Below is a small trained network, with its code and all its weights. Each question gives an input and a target symbol and asks what happens when units are switched off, that is, made to give their printed mean instead of their output.

import numpy as np


def w(rows, s, z=0):
    codes = np.array(rows[::2]) - 128.0
    scale = np.full(codes.shape[1], s)
    scale[-1] = z or s
    return codes * scale


def norm(h):
    return h / np.sqrt((h * h).mean(-1, keepdims=True) + 1e-5)


def f(y):
    return y / 2 * (1 + np.tanh(0.7978845608 * (y + 0.044715 * y**3)))


def softmax(a):
    e = np.exp(a - a.max(-1, keepdims=True))
    return e / e.sum(-1, keepdims=True)


def log_softmax(a):
    a = a - a.max(-1, keepdims=True)
    return a - np.log(np.exp(a).sum(-1, keepdims=True))


def net(x, mask):
    ids = ['ΣΦαδζητψ'.index(c) for c in x.split()]
    T = len(ids)
    res = E[ids] + P[:T]
    u = 0
    for l in range(2):
        r = norm(res)
        for j in range(2):
            rows = slice(2 * j, 2 * j + 2)
            q, k, v = (r @ M[l][rows].T for M in (Q, K, V))
            z = softmax(np.where(np.tri(T) > 0, q @ k.T / 2**0.5, -1e9)) @ v
            o = O[l][rows]
            res = res + np.where(mask[u + j], z, o[:, -1]) @ o[:, :-1]
        u += 2
        y = f(norm(res) @ A[l][:, :-1].T + A[l][:, -1])
        res = res + np.where(mask[u : u + 4], y, B[l][:, -1]) @ B[l][:, :-1]
        u += 4
    return log_softmax(norm(res)[-1] @ U[:, :-1].T + U[:, -1])


Q, K, V, O, A, B = {}, {}, {}, {}, {}, {}
E = w([
[170,112,146,88,126,193,103],'Σ',
[102,72,111,119,140,75,145],'Φ',
[54,49,84,116,132,125,138],'α',
[95,73,30,52,163,89,89],'δ',
[24,137,134,56,108,113,101],'ζ',
[124,200,78,123,155,119,124],'η',
[90,94,173,255,100,87,144],'τ',
[122,102,71,92,84,118,101],'ψ',
],0.0077)
P = w([
[201,115,116,47,102,221,247],'0',
[157,114,130,126,136,177,182],'1',
[135,113,131,165,163,132,151],'2',
[106,113,130,199,167,103,130],'3',
[80,118,117,230,165,96,120],'4',
[63,117,107,243,161,93,104],'5',
[40,106,94,254,144,95,77],'6',
[16,99,69,254,146,98,45],'7',
],0.0022)
Q[0] = w([
[172,171,170,115,146,223,106],'L0H1',
[157,110,192,130,183,76,191],'L0H1',
[80,151,218,121,67,73,188],'L0H2',
[159,153,253,120,173,108,141],'L0H2',
],0.0048)
K[0] = w([
[168,26,193,143,53,123,147],'L0H1',
[13,66,113,128,148,77,167],'L0H1',
[40,166,132,186,99,16,87],'L0H2',
[111,253,88,173,128,98,181],'L0H2',
],0.0036)
V[0] = w([
[169,39,217,95,190,185,109],'L0H1',
[171,54,136,65,63,139,64],'L0H1',
[146,151,221,154,251,150,45],'L0H2',
[36,152,65,132,186,11,158],'L0H2',
],0.0029)
O[0] = w([
[67,46,45,148,42,9,98,68],'L0H1',
[160,41,137,160,204,80,35,135],'L0H1',
[82,169,105,33,79,132,3,1],'L0H2',
[227,70,137,69,119,206,150,147],'L0H2',
],0.0028,0.0017)
A[0] = w([
[80,131,111,28,117,180,117,120],'L0N1',
[217,133,182,153,171,207,135,4],'L0N2',
[115,126,114,203,113,126,85,142],'L0N3',
[55,156,103,165,149,1,127,132],'L0N4',
],0.0053,0.002)
B[0] = w([
[167,128,145,247,94,85,155,189],'L0N1',
[206,95,34,108,57,85,143,125],'L0N2',
[71,63,114,53,183,97,85,178],'L0N3',
[187,2,120,102,11,98,154,252],'L0N4',
],0.0041,0.0029)
Q[1] = w([
[59,72,13,172,2,119,99],'L1H1',
[97,22,187,134,74,82,105],'L1H1',
[150,83,220,81,117,174,22],'L1H2',
[211,191,159,120,177,152,109],'L1H2',
],0.0079)
K[1] = w([
[106,146,109,156,122,148,9],'L1H1',
[148,96,200,84,144,130,47],'L1H1',
[106,133,88,80,62,78,135],'L1H2',
[129,98,143,121,108,133,205],'L1H2',
],0.011)
V[1] = w([
[182,76,136,184,125,193,107],'L1H1',
[235,127,99,94,3,160,151],'L1H1',
[108,90,149,128,114,221,106],'L1H2',
[198,112,185,104,178,134,157],'L1H2',
],0.0057)
O[1] = w([
[182,155,68,159,123,149,107,252],'L1H1',
[157,1,90,135,174,79,25,234],'L1H1',
[153,65,161,128,146,200,61,140],'L1H2',
[131,179,137,68,57,175,137,127],'L1H2',
],0.0059,0.0042)
A[1] = w([
[15,162,182,118,53,97,91,139],'L1N1',
[118,176,94,121,134,184,80,23],'L1N2',
[190,67,162,127,133,102,187,6],'L1N3',
[134,112,78,3,178,96,111,36],'L1N4',
],0.0064,0.0016)
B[1] = w([
[160,158,117,147,249,164,13,174],'L1N1',
[54,114,154,110,63,123,144,130],'L1N2',
[166,231,235,3,121,143,60,156],'L1N3',
[39,140,163,201,86,98,130,253],'L1N4',
],0.0052,0.0021)
U = w([
[232,66,65,156,110,124,83,149],'Σ',
[18,107,122,136,94,9,130,99],'Φ',
[87,171,138,109,237,132,84,153],'α',
[135,160,177,60,69,119,161,254],'δ',
[196,214,52,169,130,96,235,152],'ζ',
[158,144,198,255,60,144,184,105],'η',
[95,57,113,122,163,245,227,49],'τ',
[95,151,128,128,31,213,100,45],'ψ',
],0.0059,0.0029)

Each question gives the input, a string of symbols that net reads in full, and the target symbol t.
The units are the heads (2 rows each of Q, K, V and O) and the neurons (one row each of A and B). Each row of codes is followed by its name. A weight is (code - 128) times the scale printed after its matrix; where a second scale follows, it is the last column's (O, A, B and U).
mask holds one flag per unit, layer by layer, with each layer's heads first. A switched-off unit (its flag False) gives its mean, the last column of its rows in O or B, instead of its output. The means were averaged over made-up inputs and are rounded, as every weight is.
A unit's drop is (log p(t) with every unit on - log p(t) with that unit switched off) / (log p(t) with every unit on - log p(t) with every unit switched off).
The circuit of an input: a set's keep is (log p(t) with only the set's units on - log p(t) with every unit switched off) / (log p(t) with every unit on - log p(t) with every unit switched off). Starting from all 12 units, units are removed one at a time, each time the one whose removal leaves the highest keep (on an exact tie, the one counted first), for as long as the keep stays at least 0.8.
circuit, biggest first: the units of the circuit, biggest drop first
most important unit: the unit with the biggest drop
top k neurons: the k neurons with the biggest drops, biggest first
top k neurons in layer l: the k neurons of layer l with the biggest drops, biggest first
which heads matter: for each layer, one digit per head in row order, 1 if its drop is at least 0.15 and else 0, layers parted by /
drop of u: that unit's drop, to one decimal
input δ ψ ψ τ η, target ζ: which heads matter	11 / 10
input Σ η η, target Φ: circuit, biggest first	(L0N4; L1H1; L0H2)
input ψ η Σ α ψ τ ζ, target Σ: most important unit	L0N4
input η δ Φ τ ψ α, target τ: which heads matter	11 / 10
input η η Σ η ψ α η, target α: circuit, biggest first	(L1H1; L1N1; L0H2)
input η Φ Σ η Σ η ψ ζ, target α: which heads matter	11 / 10
input ζ δ τ τ Σ Σ, target ψ: circuit, biggest first	(L0H2; L1H1; L0N4; L1N2)
input Σ Φ ψ Σ Σ, target α: top 2 neurons	(L0N3; L0N4)
input ψ τ δ, target Φ: which heads matter	00 / 10
input η ψ Σ δ Σ, target Φ: which heads matter	11 / 11
input α τ δ η ψ η Φ, target δ: which heads matter	11 / 10
input Φ τ Σ η η, target Φ: top 3 neurons in layer 0	(L0N4; L0N2; L0N1)
input τ τ α, target τ: circuit, biggest first	(L1H1; L1N4; L0N2)
input ζ Σ ψ η τ, target Σ: which heads matter	11 / 10
input ζ δ Φ Σ η Σ, target ζ: top 2 neurons in layer 1	(L1N4; L1N1)
input ζ δ δ Σ δ Σ, target Φ: top neuron	(L1N2)
input ψ Σ η Σ η α Φ, target δ: top 2 neurons	(L0N4; L1N3)
input δ τ η Σ α Σ Σ, target α: top 2 neurons	(L0N4; L1N1)
input ζ ζ δ δ Σ τ, target Σ: top 3 neurons	(L0N2; L1N4; L0N4)
input ψ α δ, target Φ: top neuron in layer 1	(L1N4)
input η η Σ δ η, target α: top 3 neurons	(L1N1; L0N4; L0N2)
input τ ψ Σ η Σ, target ζ: drop of L0H2	0.8
input η η Σ τ Φ Σ, target ψ: drop of L1H1	0.8
input Σ ψ η ζ, target Σ: drop of L0H2	0.4
